Here is a tiny trained network, its code and every weight. The questions are about switching its units off for an input and a target symbol, where a switched-off unit gives its printed mean instead of its output.

import numpy as np


def w(rows, s, z=0):
    codes = np.array(rows[::2]) - 128.0
    scale = np.full(codes.shape[1], s)
    scale[-1] = z or s
    return codes * scale


def f(y):
    return y / 2 * (1 + np.tanh(0.7978845608 * (y + 0.044715 * y**3)))


def softmax(a):
    e = np.exp(a - a.max(-1, keepdims=True))
    return e / e.sum(-1, keepdims=True)


def log_softmax(a):
    a = a - a.max(-1, keepdims=True)
    return a - np.log(np.exp(a).sum(-1, keepdims=True))


def net(x, mask):
    ids = ['δεζλφψω'.index(c) for c in x.split()]
    T = len(ids)
    res = E[ids] + P[:T]
    u = 0
    for l in range(3):
        q, k, v = (res @ M[l].T for M in (Q, K, V))
        z = softmax(np.where(np.tri(T) > 0, q @ k.T / 3**0.5, -1e9)) @ v
        res = res + np.where(mask[u], z, O[l][:, -1]) @ O[l][:, :-1]
        u += 1
        y = f(res @ A[l][:, :-1].T + A[l][:, -1])
        res = res + np.where(mask[u : u + 8], y, B[l][:, -1]) @ B[l][:, :-1]
        u += 8
    return log_softmax(res[-1] @ U[:, :-1].T + U[:, -1])


Q, K, V, O, A, B = {}, {}, {}, {}, {}, {}
E = w([
[18,83,127],'δ',
[148,90,123],'ε',
[62,126,101],'ζ',
[211,125,125],'λ',
[70,250,106],'φ',
[193,136,78],'ψ',
[108,167,217],'ω',
],0.018)
P = w([
[254,82,171],'0',
[86,36,207],'1',
[31,235,174],'2',
[81,86,41],'3',
[117,45,244],'4',
[49,242,183],'5',
[97,92,47],'6',
[125,44,249],'7',
[68,248,195],'8',
[103,93,47],'9',
],0.0094)
Q[0] = w([
[94,153,172],'L0H1',
[145,177,105],'L0H1',
[110,105,2],'L0H1',
],0.0079)
K[0] = w([
[181,142,28],'L0H1',
[174,194,129],'L0H1',
[73,255,190],'L0H1',
],0.0088)
V[0] = w([
[114,142,3],'L0H1',
[129,88,39],'L0H1',
[97,231,49],'L0H1',
],0.0046)
O[0] = w([
[201,113,76,5],'L0H1',
[117,175,227,59],'L0H1',
[1,143,92,15],'L0H1',
],0.007,0.0017)
A[0] = w([
[182,58,120,36],'L0N1',
[169,71,71,85],'L0N2',
[210,131,63,220],'L0N3',
[198,134,212,75],'L0N4',
[71,66,219,158],'L0N5',
[51,97,150,86],'L0N6',
[189,188,154,230],'L0N7',
[247,193,74,1],'L0N8',
],0.012,0.0066)
B[0] = w([
[37,168,167,142],'L0N1',
[78,248,169,149],'L0N2',
[113,193,82,190],'L0N3',
[104,166,165,184],'L0N4',
[123,77,121,254],'L0N5',
[173,239,166,184],'L0N6',
[168,188,114,210],'L0N7',
[179,171,63,150],'L0N8',
],0.011,0.0094)
Q[1] = w([
[47,184,113],'L1H1',
[79,138,143],'L1H1',
[171,230,254],'L1H1',
],0.0077)
K[1] = w([
[45,73,157],'L1H1',
[105,201,187],'L1H1',
[255,1,45],'L1H1',
],0.0064)
V[1] = w([
[118,146,182],'L1H1',
[254,123,153],'L1H1',
[72,127,147],'L1H1',
],0.0088)
O[1] = w([
[252,169,244,254],'L1H1',
[111,158,94,141],'L1H1',
[67,92,51,165],'L1H1',
],0.004)
A[1] = w([
[168,133,3,240],'L1N1',
[190,83,197,167],'L1N2',
[130,158,80,2],'L1N3',
[162,35,45,146],'L1N4',
[120,57,211,39],'L1N5',
[81,141,177,96],'L1N6',
[65,134,161,86],'L1N7',
[79,9,168,41],'L1N8',
],0.013,0.0068)
B[1] = w([
[137,78,176,255],'L1N1',
[107,104,67,210],'L1N2',
[122,116,88,169],'L1N3',
[117,247,228,124],'L1N4',
[125,208,130,187],'L1N5',
[172,104,119,192],'L1N6',
[137,71,149,167],'L1N7',
[150,159,157,170],'L1N8',
],0.016,0.0093)
Q[2] = w([
[58,172,134],'L2H1',
[131,75,10],'L2H1',
[156,207,46],'L2H1',
],0.011)
K[2] = w([
[110,156,119],'L2H1',
[90,117,75],'L2H1',
[135,237,8],'L2H1',
],0.015)
V[2] = w([
[72,223,255],'L2H1',
[215,218,87],'L2H1',
[247,31,253],'L2H1',
],0.0045)
O[2] = w([
[254,231,100,255],'L2H1',
[127,80,21,245],'L2H1',
[124,23,142,194],'L2H1',
],0.0083,0.0064)
A[2] = w([
[155,128,172,244],'L2N1',
[168,96,4,208],'L2N2',
[129,173,241,148],'L2N3',
[139,62,9,114],'L2N4',
[139,93,172,190],'L2N5',
[199,98,111,78],'L2N6',
[165,54,135,179],'L2N7',
[223,163,120,54],'L2N8',
],0.016,0.011)
B[2] = w([
[168,166,154,223],'L2N1',
[41,159,203,248],'L2N2',
[145,60,151,180],'L2N3',
[154,10,126,172],'L2N4',
[140,86,55,180],'L2N5',
[138,108,51,172],'L2N6',
[22,156,129,194],'L2N7',
[109,76,73,245],'L2N8',
],0.013,0.017)
U = w([
[140,128,27,91],'δ',
[58,214,73,96],'ε',
[165,57,207,120],'ζ',
[81,83,110,75],'λ',
[194,56,115,81],'φ',
[46,181,244,138],'ψ',
[161,181,163,245],'ω',
],0.011,0.012)

Each question gives the input, a string of symbols that net reads in full, and the target symbol t.
The units are the heads (3 rows each of Q, K, V and O) and the neurons (one row each of A and B). Each row of codes is followed by its name. A weight is (code - 128) times the scale printed after its matrix; where a second scale follows, it is the last column's (O, A, B and U).
mask holds one flag per unit, layer by layer, with each layer's heads first. A switched-off unit (its flag False) gives its mean, the last column of its rows in O or B, instead of its output. The means were averaged over made-up inputs and are rounded, as every weight is.
A unit's drop is (log p(t) with every unit on - log p(t) with that unit switched off) / (log p(t) with every unit on - log p(t) with every unit switched off).
unit that matters most: the unit with the biggest drop
k most important neurons: the k neurons with the biggest drops, biggest first
k most important neurons of layer l: the k neurons of layer l with the biggest drops, biggest first
input ε δ ζ ε ψ, target ε: 4 most important neurons of layer 0 : (L0N6, L0N2, L0N4, L0N5)
input λ ω ω ω λ, target λ: 3 most important neurons : (L2N2, L0N7, L1N2)
input δ ε ζ λ φ ζ ε ψ, target δ: 2 most important neurons : (L2N8, L0N5)
input δ δ ω ε δ δ ω ζ, target δ: 3 most important neurons of layer 0 : (L0N7, L0N5, L0N2)
input ζ ω ψ φ ω λ λ, target ψ: 4 most important neurons : (L0N2, L1N3, L0N5, L2N8)
input φ ω ε ζ λ ω, target φ: unit that matters most : L2N2
input φ ω ω ω λ ω ζ, target ψ: 3 most important neurons : (L2N8, L0N6, L2N6)
input ζ λ ω ε ω ζ δ φ, target ζ: 3 most important neurons : (L1N2, L0N6, L2N3)
input δ δ φ ε λ, target δ: 4 most important neurons : (L2N8, L0N4, L0N1, L0N7)
input φ ω δ δ δ, target φ: 3 most important neurons : (L1N8, L2N2, L0N7)
input λ ω λ ψ ψ ψ λ ε, target λ: 2 most important neurons of layer 0 : (L0N4, L0N5)
input ψ ψ ζ δ δ ψ φ ψ, target ψ: 3 most important neurons of layer 0 : (L0N6, L0N8, L0N7)
input ε ω δ ω λ ε, target ψ: 4 most important neurons : (L1N1, L0N6, L1N5, L2N8)
input ω ω ζ ω δ ε ε φ λ, target δ: unit that matters most : L1N1
input δ φ δ δ ω φ φ ψ, target δ: 4 most important neurons of layer 1 : (L1N2, L1N4, L1N8, L1N3)
input δ ε ψ ω δ, target δ: 3 most important neurons : (L0N6, L1N8, L2N8)
input λ ζ ω ε, target ψ: 3 most important neurons : (L0N2, L2N8, L2N6)
input ω ζ δ δ δ, target ω: 3 most important neurons : (L0N6, L1N1, L1N2)
input φ δ φ ε δ, target φ: 3 most important neurons of layer 1 : (L1N8, L1N5, L1N7)
input ψ ω ε δ λ, target ψ: unit that matters most : L1N1
input λ δ ω ψ ω, target λ: 4 most important neurons : (L1N2, L0N6, L0N2, L2N2)
input ω ε ψ ψ ε, target ω: 4 most important neurons : (L1N2, L1N5, L1N1, L1N8)
input ω φ ω φ λ, target ω: 2 most important neurons of layer 0 : (L0N1, L0N4)
input λ ω ψ δ λ ω δ ψ, target λ: 2 most important neurons : (L2N2, L2N4)
input λ ε ψ λ, target λ: 3 most important neurons of layer 2 : (L2N7, L2N5, L2N4)
input ε δ ψ ω ω, target ε: 4 most important neurons : (L1N2, L1N1, L0N5, L1N5)
input ω ω ω φ ζ λ φ ω, target ω: 4 most important neurons of layer 0 : (L0N6, L0N1, L0N5, L0N4)
input λ ω λ ω λ λ ε φ, target λ: most important neuron of layer 1 : (L1N1)
input δ ω ω φ δ ω ζ, target ψ: 2 most important neurons of layer 2 : (L2N8, L2N6)
